Below is a small trained network, with its code and all its weights. Each question gives an input and a class and asks what happens when units are switched off, that is, made to give their printed mean instead of their output.

import numpy as np


def w(rows, s, z=0):
    codes = np.array(rows[::2]) - 128.0
    scale = np.full(codes.shape[1], s)
    scale[-1] = z or s
    return codes * scale


def f(y):
    return np.maximum(y, 0)


def log_softmax(a):
    a = a - a.max(-1, keepdims=True)
    return a - np.log(np.exp(a).sum(-1, keepdims=True))


def net(x, mask):
    res = np.array(x, float).reshape(1, 7) / 4 @ E
    y = f(res @ A[0][:, :-1].T + A[0][:, -1])
    res = res + np.where(mask, y, B[0][:, -1]) @ B[0][:, :-1]
    return log_softmax(res[-1] @ U[:, :-1].T + U[:, -1])


A, B = {}, {}
E = w([
[173,53,181,97,83,92,179,40,93],'x0',
[147,157,223,138,137,136,193,159,200],'x1',
[34,172,114,85,67,168,182,133,51],'x2',
[181,113,121,103,123,155,97,29,187],'x3',
[119,70,96,152,197,134,217,117,39],'x4',
[164,81,156,144,177,162,168,118,160],'x5',
[89,96,173,83,136,2,127,126,133],'x6',
],0.0072)
A[0] = w([
[171,121,200,78,150,133,181,137,164,184],'N1',
[123,139,163,98,126,70,148,111,154,180],'N2',
[185,147,167,81,44,183,61,119,178,168],'N3',
[139,114,99,210,162,215,161,182,91,254],'N4',
[131,90,130,166,118,113,2,123,144,83],'N5',
[211,109,167,168,71,132,146,75,147,237],'N6',
[113,82,183,90,131,94,112,131,84,97],'N7',
[73,77,152,100,131,68,127,70,106,189],'N8',
[200,121,117,129,132,122,168,41,147,213],'N9',
[146,188,107,76,127,129,47,108,138,166],'N10',
[1,159,111,84,25,135,116,133,118,192],'N11',
],0.0086,0.0026)
B[0] = w([
[59,126,150,54,75,210,214,112,93,212],'N1',
[114,46,243,112,68,152,163,142,167,184],'N2',
[99,115,109,197,163,94,13,67,101,222],'N3',
[100,193,228,83,89,193,211,191,122,250],'N4',
[168,47,118,190,183,98,112,132,230,178],'N5',
[2,90,120,168,42,151,92,74,143,225],'N6',
[135,164,148,145,144,180,163,158,155,177],'N7',
[157,120,207,160,49,203,187,204,91,209],'N8',
[10,59,153,149,141,203,125,57,74,218],'N9',
[136,94,92,174,112,95,34,89,156,185],'N10',
[15,113,160,130,29,173,112,45,61,254],'N11',
],0.0067,0.0081)
U = w([
[141,152,158,90,189,147,148,254,154,105],'0',
[177,80,86,158,219,50,64,43,166,8],'1',
[41,103,137,111,48,160,112,39,59,224],'2',
],0.0073,0.0014)

Each question gives the input, the list of numbers given to net, and the class t.
The units are the neurons (one row each of A and B). Each row of codes is followed by its name. A weight is (code - 128) times the scale printed after its matrix; where a second scale follows, it is the last column's (A, B and U).
mask holds one flag per neuron, in row order. A switched-off neuron (its flag False) gives its mean, the last column of its row in B, instead of its output. The means were averaged over made-up inputs and are rounded, as every weight is.
A unit's drop is (log p(t) with every unit on - log p(t) with that unit switched off) / (log p(t) with every unit on - log p(t) with every unit switched off).
The circuit of an input: a set's keep is (log p(t) with only the set's units on - log p(t) with every unit switched off) / (log p(t) with every unit on - log p(t) with every unit switched off). Starting from all 11 units, units are removed one at a time, each time the one whose removal leaves the highest keep (on an exact tie, the one counted first), for as long as the keep stays at least 0.8.
units of the circuit, in order: the units of the circuit, biggest drop first
top k neurons: the k neurons with the biggest drops, biggest first
drop of u: that unit's drop, to one decimal
input [-3,2,2,-8,-7,8,8], class 0: top neuron	[N6]
input [-3,6,3,3,4,2,-1], class 0: units of the circuit, in order	[N11, N6]
input [-4,-8,-6,6,7,1,-1], class 1: units of the circuit, in order	[N11, N5]
input [-2,2,-7,0,3,-6,5], class 1: units of the circuit, in order	[N4, N11]
input [-1,-2,-7,-6,-4,-4,7], class 1: units of the circuit, in order	[N4, N5]
input [-7,-2,3,2,4,4,8], class 0: top 2 neurons	[N6, N9]
input [1,5,2,-4,-2,6,-2], class 0: top 2 neurons	[N11, N9]
input [0,5,-2,-6,2,7,-6], class 0: top 2 neurons	[N11, N4]
input [1,8,-1,-7,-4,2,-1], class 0: top 2 neurons	[N11, N9]
input [-4,-4,-4,-3,0,4,2], class 1: top 2 neurons	[N8, N1]
input [-7,4,-5,-2,1,-5,7], class 0: drop of N6	0.1
input [1,5,-5,-7,0,-1,3], class 0: drop of N11	0.4
input [0,-8,-2,6,2,-3,7], class 1: drop of N11	0.3
